Here is a tiny trained network, its code and every weight. The questions are about switching its units off for an input and a class, where a switched-off unit gives its printed mean instead of its output.

import numpy as np


def w(rows, s, z=0):
    codes = np.array(rows[::2]) - 128.0
    scale = np.full(codes.shape[1], s)
    scale[-1] = z or s
    return codes * scale


def f(y):
    return y / 2 * (1 + np.tanh(0.7978845608 * (y + 0.044715 * y**3)))


def log_softmax(a):
    a = a - a.max(-1, keepdims=True)
    return a - np.log(np.exp(a).sum(-1, keepdims=True))


def net(x, mask):
    res = np.array(x, float).reshape(1, 3) / 4 @ E
    y = f(res @ A[0][:, :-1].T + A[0][:, -1])
    res = res + np.where(mask, y, B[0][:, -1]) @ B[0][:, :-1]
    return log_softmax(res[-1] @ U[:, :-1].T + U[:, -1])


A, B = {}, {}
E = w([
[224,169,233,56,82,125,108,92],'x0',
[250,45,3,254,152,95,145,164],'x1',
[104,46,174,156,19,168,93,150],'x2',
],0.0079)
A[0] = w([
[144,160,168,92,134,126,130,130,193],'N0',
[83,78,82,170,94,147,120,131,160],'N1',
[251,104,85,164,110,128,132,136,201],'N2',
[184,149,80,120,171,120,133,122,114],'N3',
[93,160,46,115,176,121,129,128,157],'N4',
[186,104,198,132,77,133,117,131,254],'N5',
],0.025,0.004)
B[0] = w([
[141,120,157,100,57,199,65,123,197],'N0',
[116,113,67,148,77,66,109,216,216],'N1',
[151,57,60,96,172,108,2,34,252],'N2',
[222,141,140,146,89,230,44,130,183],'N3',
[121,120,107,185,207,161,241,113,207],'N4',
[98,141,143,122,199,243,158,47,225],'N5',
],0.018,0.021)
U = w([
[81,108,74,168,179,173,200,85,237],'0',
[40,103,75,145,38,15,130,204,159],'1',
[195,63,47,144,138,127,54,64,170],'2',
[72,179,249,2,69,177,82,19,217],'3',
[249,147,151,144,121,39,151,105,3],'4',
[211,155,145,168,100,170,166,112,24],'5',
[119,134,87,181,137,20,235,165,14],'6',
[195,182,107,95,138,21,135,102,3],'7',
],0.0071,0.0034)

Each question gives the input, the list of numbers given to net, and the class t.
The units are the neurons (one row each of A and B). Each row of codes is followed by its name. A weight is (code - 128) times the scale printed after its matrix; where a second scale follows, it is the last column's (A, B and U).
mask holds one flag per neuron, in row order. A switched-off neuron (its flag False) gives its mean, the last column of its row in B, instead of its output. The means were averaged over made-up inputs and are rounded, as every weight is.
A unit's drop is (log p(t) with every unit on - log p(t) with that unit switched off) / (log p(t) with every unit on - log p(t) with every unit switched off).
The circuit of an input: a set's keep is (log p(t) with only the set's units on - log p(t) with every unit switched off) / (log p(t) with every unit on - log p(t) with every unit switched off). Starting from all 6 units, units are removed one at a time, each time the one whose removal leaves the highest keep (on an exact tie, the one counted first), for as long as the keep stays at least 0.8.
circuit, biggest first: the units of the circuit, biggest drop first
k most important neurons: the k neurons with the biggest drops, biggest first
drop when u is switched off: that unit's drop, to one decimal
input [-7,5,7], class 1: circuit, biggest first => (N1)
input [1,-1,4], class 3: circuit, biggest first => (N4 N2)
input [-2,-7,-5], class 3: 3 most important neurons => (N0 N1 N2)
input [-8,-4,-2], class 6: circuit, biggest first => (N5 N2)
input [-8,3,-6], class 0: 2 most important neurons => (N4 N0)
input [3,-3,-8], class 3: 2 most important neurons => (N0 N2)
input [-4,-6,-3], class 0: 2 most important neurons => (N4 N2)
input [0,-1,-8], class 5: 3 most important neurons => (N2 N3 N5)
input [-1,-2,-5], class 0: 2 most important neurons => (N2 N4)
input [-2,-5,-7], class 0: 2 most important neurons => (N4 N2)
input [-8,2,4], class 1: drop when N1 is switched off => 0.2
input [-7,-5,5], class 1: drop when N4 is switched off => 0.0
input [-8,4,4], class 1: drop when N1 is switched off => 0.7
input [-7,-1,-6], class 0: circuit, biggest first => (N4)
